Each row is followed by its class number.
[-1.70 -1.14  0.09 -0.22 -0.29  0.10  0.74 -1.84 -0.24  0.02  0.25 -1.29
  1.55 -0.68  0.25 -0.84 -2.56 -0.88  0.51  1.33  0.41 -2.49  0.12  1.53
  1.14 -1.23 -0.19 -2.90] -> 0
[ 4.07 -1.32 -0.44 -0.20 -0.49  0.05 -0.46 -2.06  0.29  0.64  2.13 -2.75
  0.19 -1.03 -1.52 -0.24  1.16  0.32  0.10 -1.95  0.87  0.37  0.01 -0.68
 -0.44  0.25  1.71  1.91] -> 1
[-2.35  3.48  0.59 -1.71  1.89 -0.17  0.57 -3.07 -0.01 -3.06 -1.11  6.28
 -3.12 -0.96 -0.68  0.46 -2.40  0.22 -0.93  0.90  0.96 -4.66 -1.19  5.41
  2.03 -2.73 -2.98 -1.87] -> 0
[ 1.69  3.97 -0.67 -0.14  0.30 -0.74  0.17  0.53 -0.02  0.15 -0.68  3.29
 -1.02  0.93  1.04  2.12  2.21  0.01 -0.44 -0.10  0.65  0.34 -0.53 -0.33
 -0.63  0.50  1.26  0.85] -> 0
[ 0.84  0.76  0.12 -0.42  0.49 -0.17 -0.75 -0.91 -0.07  0.55 -0.25 -1.27
 -1.07  0.47 -1.42  0.32  0.57  0.22  0.99 -0.16  0.57  0.05 -0.40  0.65
 -0.77  0.50 -1.15 -0.29] -> 0
[ 0.77 -0.25 -0.46  0.44 -0.71 -0.89  0.32 -1.76  0.61  1.02  1.43  3.99
  0.94 -1.26  0.85  3.33  1.63 -0.24  0.44 -1.34  1.53 -0.49 -0.54 -1.30
  0.60 -0.17  2.58  1.15] -> 0
[-3.87  0.16 -0.25 -0.70  0.08  0.23  0.46 -0.09  0.13  0.00  0.30  2.35
 -0.19 -0.53  0.43  0.28 -0.98 -0.77  0.05  0.81 -0.32  0.86  0.13  0.35
 -0.56  1.11 -1.45  0.12] -> 2
[-4.48 -1.15  0.36  0.05 -0.34 -0.11  1.03  0.14 -0.08  0.09 -0.19  2.61
  1.55 -0.89  1.22  0.52 -2.22 -1.29  0.66  1.34  0.09 -1.15 -0.46 -0.02
  0.18  0.09 -0.98 -2.20] -> 2
[ 3.73 -0.61 -1.54 -0.26 -0.10 -0.68 -0.05 -1.60  0.47  0.65  2.19 -4.16
  1.21 -1.12 -0.90 -1.08  0.51  0.22 -0.29 -1.25  0.27  1.42  0.35  0.04
 -0.25  1.35  2.82  0.88] -> 1
[ 1.63 -0.52  0.54  0.46 -0.84  0.11 -0.66 -0.65 -0.14  0.48  0.35 -0.99
  0.00  0.52 -1.04  0.25  0.53  0.15  0.81 -0.32  0.57 -0.37 -0.07 -0.36
 -0.69 -0.76 -0.47 -0.31] -> 0
[-0.42  0.21 -0.06 -0.51 -0.60  0.05 -0.07 -0.63 -0.64 -0.74  1.05  0.22
 -1.01  0.15 -0.58 -0.46 -0.74  0.14 -0.13  0.33  0.13 -0.78 -0.45  0.79
 -0.04  0.19 -0.59 -0.18] -> 2
[ 2.53 -0.27 -2.22 -1.10  0.43  0.13 -0.61 -0.29  0.14 -0.52  3.93  1.72
 -0.67 -2.24 -1.84  0.03  2.38  0.74 -0.38 -3.35 -0.51  3.89 -0.35 -1.02
 -0.41  2.43  0.70  5.21] -> 1
[-1.93  0.10  0.37 -1.36  0.44 -0.44  0.28 -2.16  0.01 -1.23 -0.39  4.42
  0.93 -0.79  0.85  0.99 -3.82 -1.34  0.33  1.54  0.85 -4.75 -1.08  1.14
  0.72 -2.11 -2.66 -2.40] -> 2
[ 7.40  0.43  0.60  0.32  0.33 -0.52 -1.13 -2.87 -0.62 -1.81 -0.20 -1.79
 -1.89  0.54 -1.73  0.00  2.16  1.61 -0.20 -1.82  1.87 -4.58  0.26  1.08
  0.35 -3.56  0.55  0.94] -> 1
[ 7.40 -1.61  0.35  2.23 -1.25  0.27 -0.45 -3.17  1.20  1.93  0.19 -5.39
 -1.84 -0.92 -1.38  0.72  7.40  2.19 -1.13 -4.02  1.64 -0.20  1.10  0.56
  2.58 -2.54  7.40  2.92] -> 1
[-2.47  1.35 -0.32 -0.87  1.10  0.59  0.05 -1.18  0.39  0.21  0.14 -0.91
 -1.26 -0.88 -1.61 -1.17 -0.72 -0.51 -0.58  0.16 -0.12  1.02 -0.60  2.83
 -0.72  1.30 -1.56 -0.40] -> 2
[-0.91 -0.16  1.32 -0.61  0.45 -0.15 -0.54 -0.32 -0.79  0.69 -1.04 -0.08
 -2.12  0.75 -1.68 -0.13  0.39  0.57 -0.23  0.12  0.52 -0.40 -0.80  0.62
 -0.99 -0.55 -4.11 -0.43] -> 0
